Below are the code and all the weights of a small trained network. Each question names an input and a class and asks about switching units off, where a switched-off unit gives its printed mean instead of its output.

import numpy as np


def w(rows, s, z=0):
    codes = np.array(rows[::2]) - 128.0
    scale = np.full(codes.shape[1], s)
    scale[-1] = z or s
    return codes * scale


def norm(h):
    return h / np.sqrt((h * h).mean(-1, keepdims=True) + 1e-5)


def f(y):
    return y / 2 * (1 + np.tanh(0.7978845608 * (y + 0.044715 * y**3)))


def log_softmax(a):
    a = a - a.max(-1, keepdims=True)
    return a - np.log(np.exp(a).sum(-1, keepdims=True))


def net(x, mask):
    res = np.array(x, float).reshape(1, 5) / 4 @ E
    u = 0
    for l in range(4):
        y = f(norm(res) @ A[l][:, :-1].T + A[l][:, -1])
        res = res + np.where(mask[u : u + 5], y, B[l][:, -1]) @ B[l][:, :-1]
        u += 5
    return log_softmax(norm(res)[-1] @ U[:, :-1].T + U[:, -1])


A, B = {}, {}
E = w([
[167,3,135,182],'x0',
[213,141,40,196],'x1',
[199,238,98,110],'x2',
[91,94,62,104],'x3',
[194,93,22,151],'x4',
],0.0031)
A[0] = w([
[147,135,8,118,169],'L0N0',
[127,106,116,129,142],'L0N1',
[68,177,129,110,9],'L0N2',
[107,143,110,153,108],'L0N3',
[107,66,74,156,108],'L0N4',
],0.012,0.0012)
B[0] = w([
[187,209,1,76,255],'L0N0',
[95,133,103,123,139],'L0N1',
[33,141,124,142,180],'L0N2',
[139,87,149,2,131],'L0N3',
[83,2,124,158,206],'L0N4',
],0.0081,0.0051)
A[1] = w([
[204,174,228,160,9],'L1N0',
[138,212,162,135,16],'L1N1',
[140,126,133,150,96],'L1N2',
[2,216,207,50,58],'L1N3',
[139,131,130,176,76],'L1N4',
],0.0089,0.0011)
B[1] = w([
[234,94,177,93,151],'L1N0',
[96,51,143,147,154],'L1N1',
[96,136,131,98,124],'L1N2',
[75,196,85,253,253],'L1N3',
[80,140,136,75,124],'L1N4',
],0.011,0.0063)
A[2] = w([
[71,231,196,178,55],'L2N0',
[149,84,110,183,98],'L2N1',
[120,153,164,152,108],'L2N2',
[157,166,254,76,133],'L2N3',
[135,201,145,95,7],'L2N4',
],0.0097,0.0012)
B[2] = w([
[70,142,103,246,253],'L2N0',
[95,172,188,64,184],'L2N1',
[119,108,86,158,141],'L2N2',
[203,102,148,182,142],'L2N3',
[100,84,110,106,127],'L2N4',
],0.014,0.0042)
A[3] = w([
[164,214,36,64,214],'L3N0',
[93,69,42,176,9],'L3N1',
[34,2,175,69,179],'L3N2',
[179,220,34,73,152],'L3N3',
[48,203,132,239,26],'L3N4',
],0.0083,0.00014)
B[3] = w([
[147,68,22,87,224],'L3N0',
[163,227,209,162,198],'L3N1',
[32,153,206,40,196],'L3N2',
[125,91,10,64,228],'L3N3',
[120,199,94,243,254],'L3N4',
],0.011,0.0061)
U = w([
[60,114,230,49,126],'0',
[247,81,213,146,3],'1',
[96,188,127,255,165],'2',
[164,99,24,65,185],'3',
],0.011,0.0026)

Each question gives the input, the list of numbers given to net, and the class t.
The units are the neurons (one row each of A and B). Each row of codes is followed by its name. A weight is (code - 128) times the scale printed after its matrix; where a second scale follows, it is the last column's (A, B and U).
mask holds one flag per neuron, layer by layer. A switched-off neuron (its flag False) gives its mean, the last column of its row in B, instead of its output. The means were averaged over made-up inputs and are rounded, as every weight is.
A unit's drop is (log p(t) with every unit on - log p(t) with that unit switched off) / (log p(t) with every unit on - log p(t) with every unit switched off).
The circuit of an input: a set's keep is (log p(t) with only the set's units on - log p(t) with every unit switched off) / (log p(t) with every unit on - log p(t) with every unit switched off). Starting from the 12 units with the biggest drops (on a tie, the unit counted first), units are removed one at a time, each time the one whose removal leaves the highest keep (on an exact tie, the one counted first), for as long as the keep stays at least 0.8.
units of the circuit, in order: the units of the circuit, biggest drop first
most important unit: the unit with the biggest drop
top k neurons: the k neurons with the biggest drops, biggest first
top k neurons in layer l: the k neurons of layer l with the biggest drops, biggest first
drop when u is switched off: that unit's drop, to one decimal
input [3,3,-8,-7,-5], class 1: top 4 neurons => (L1N3, L0N2, L2N3, L0N4)
input [1,4,-6,-6,2], class 0: most important unit => L1N3
input [7,1,-3,3,6], class 0: top 2 neurons => (L0N4, L1N3)
input [2,-5,1,-2,6], class 0: units of the circuit, in order => (L1N3, L0N4, L2N0, L3N2)
input [-3,-1,-5,2,3], class 0: top 2 neurons => (L0N4, L1N3)
input [8,-4,-2,7,-7], class 0: top 2 neurons => (L1N3, L2N0)
input [6,-6,3,-7,-2], class 1: top 2 neurons => (L1N0, L0N2)
input [6,-7,-1,-6,1], class 1: top 2 neurons => (L0N2, L1N3)
input [2,-6,-1,-6,2], class 1: top 3 neurons in layer 0 => (L0N2, L0N3, L0N1)
input [5,-5,-8,-4,-2], class 0: top 2 neurons => (L1N3, L0N2)
input [3,-8,7,-8,2], class 1: top 2 neurons => (L1N0, L0N2)
input [6,3,5,-1,6], class 3: drop when L0N4 is switched off => 0.0
input [4,4,-8,3,-4], class 0: drop when L1N3 is switched off => 0.1
input [-5,-3,7,8,3], class 3: drop when L0N0 is switched off => 1.4
input [1,-1,1,-7,2], class 1: most important unit => L0N0
